Below are the code and all the weights of a small trained network. Each question names an input and a class and asks about switching units off, where a switched-off unit gives its printed mean instead of its output.

import numpy as np


def w(rows, s, z=0):
    codes = np.array(rows[::2]) - 128.0
    scale = np.full(codes.shape[1], s)
    scale[-1] = z or s
    return codes * scale


def f(y):
    return np.maximum(y, 0)


def log_softmax(a):
    a = a - a.max(-1, keepdims=True)
    return a - np.log(np.exp(a).sum(-1, keepdims=True))


def net(x, mask):
    res = np.array(x, float).reshape(1, 4) / 4 @ E
    y = f(res @ A[0][:, :-1].T + A[0][:, -1])
    res = res + np.where(mask, y, B[0][:, -1]) @ B[0][:, :-1]
    return log_softmax(res[-1] @ U[:, :-1].T + U[:, -1])


A, B = {}, {}
E = w([
[125,24,231],'x0',
[84,192,214],'x1',
[128,128,128],'x2',
[2,96,77],'x3',
],0.0088)
A[0] = w([
[137,70,104,97],'neuron 1',
[65,164,163,35],'neuron 2',
[52,173,171,6],'neuron 3',
[114,132,152,41],'neuron 4',
[122,161,115,95],'neuron 5',
[172,249,250,117],'neuron 6',
[142,151,151,128],'neuron 7',
[131,29,221,170],'neuron 8',
[43,177,176,5],'neuron 9',
[128,199,62,224],'neuron 10',
[128,117,150,117],'neuron 11',
[142,82,240,82],'neuron 12',
[225,114,110,187],'neuron 13',
[78,20,118,129],'neuron 14',
[99,79,77,111],'neuron 15',
[91,93,39,147],'neuron 16',
[127,94,153,133],'neuron 17',
[125,73,167,153],'neuron 18',
[227,102,122,143],'neuron 19',
[120,134,123,82],'neuron 20',
[100,173,170,225],'neuron 21',
[35,173,170,4],'neuron 22',
[121,133,136,174],'neuron 23',
[127,76,167,134],'neuron 24',
[151,143,133,187],'neuron 25',
[73,131,144,13],'neuron 26',
[146,230,136,199],'neuron 27',
[236,120,124,254],'neuron 28',
[96,144,92,155],'neuron 29',
],0.017,0.0029)
B[0] = w([
[83,116,157,158],'neuron 1',
[175,111,160,160],'neuron 2',
[181,106,173,166],'neuron 3',
[135,151,142,138],'neuron 4',
[135,110,131,148],'neuron 5',
[3,147,37,248],'neuron 6',
[108,130,106,154],'neuron 7',
[149,233,216,225],'neuron 8',
[188,101,175,171],'neuron 9',
[228,149,86,208],'neuron 10',
[133,151,129,145],'neuron 11',
[143,247,109,215],'neuron 12',
[190,102,172,202],'neuron 13',
[42,114,140,192],'neuron 14',
[76,140,89,172],'neuron 15',
[126,189,67,195],'neuron 16',
[111,146,157,156],'neuron 17',
[101,158,171,175],'neuron 18',
[188,141,170,199],'neuron 19',
[133,125,122,132],'neuron 20',
[145,91,76,175],'neuron 21',
[200,113,161,172],'neuron 22',
[136,125,121,139],'neuron 23',
[121,155,180,172],'neuron 24',
[125,98,118,157],'neuron 25',
[139,115,152,150],'neuron 26',
[81,55,114,200],'neuron 27',
[207,68,159,220],'neuron 28',
[154,157,92,164],'neuron 29',
],0.046,0.016)
U = w([
[182,97,168,254],'0',
[116,235,119,162],'1',
[159,163,240,88],'2',
[10,147,221,92],'3',
[90,97,98,28],'4',
],0.011,0.005)

Each question gives the input, the list of numbers given to net, and the class t.
The units are the neurons (one row each of A and B). Each row of codes is followed by its name. A weight is (code - 128) times the scale printed after its matrix; where a second scale follows, it is the last column's (A, B and U).
mask holds one flag per neuron, in row order. A switched-off neuron (its flag False) gives its mean, the last column of its row in B, instead of its output. The means were averaged over made-up inputs and are rounded, as every weight is.
A unit's drop is (log p(t) with every unit on - log p(t) with that unit switched off) / (log p(t) with every unit on - log p(t) with every unit switched off).
The circuit of an input: a set's keep is (log p(t) with only the set's units on - log p(t) with every unit switched off) / (log p(t) with every unit on - log p(t) with every unit switched off). Starting from the 12 units with the biggest drops (on a tie, the unit counted first), units are removed one at a time, each time the one whose removal leaves the highest keep (on an exact tie, the one counted first), for as long as the keep stays at least 0.8.
circuit, biggest first: the units of the circuit, biggest drop first
unit that matters most: the unit with the biggest drop
k most important neurons: the k neurons with the biggest drops, biggest first
drop when u is switched off: that unit's drop, to one decimal
input [5,1,-4,-4], class 1: circuit, biggest first -> neuron 12
input [2,0,4,7], class 3: 2 most important neurons -> neuron 14; neuron 10
input [-5,1,-8,-7], class 4: 3 most important neurons -> neuron 6; neuron 27; neuron 8
input [3,4,-5,-7], class 1: 2 most important neurons -> neuron 6; neuron 12
input [-2,1,-1,-5], class 4: 2 most important neurons -> neuron 6; neuron 8
input [2,0,0,8], class 3: 4 most important neurons -> neuron 14; neuron 10; neuron 28; neuron 15
input [1,0,1,4], class 3: 4 most important neurons -> neuron 10; neuron 12; neuron 28; neuron 14
input [5,1,-8,0], class 1: 4 most important neurons -> neuron 12; neuron 28; neuron 13; neuron 27
input [1,-3,0,2], class 3: 2 most important neurons -> neuron 10; neuron 12
input [-1,1,-1,3], class 0: 2 most important neurons -> neuron 6; neuron 12
input [-4,-8,5,0], class 0: 3 most important neurons -> neuron 6; neuron 12; neuron 8
input [5,7,-1,-8], class 1: 2 most important neurons -> neuron 12; neuron 6
input [-2,1,0,-4], class 4: drop when neuron 6 is switched off -> 0.2
input [8,-4,5,2], class 3: unit that matters most -> neuron 14
input [-2,2,7,-6], class 4: drop when neuron 6 is switched off -> 0.5
input [1,-8,-2,-1], class 2: drop when neuron 14 is switched off -> 0.0
input [-1,8,-3,-6], class 4: drop when neuron 6 is switched off -> 0.2
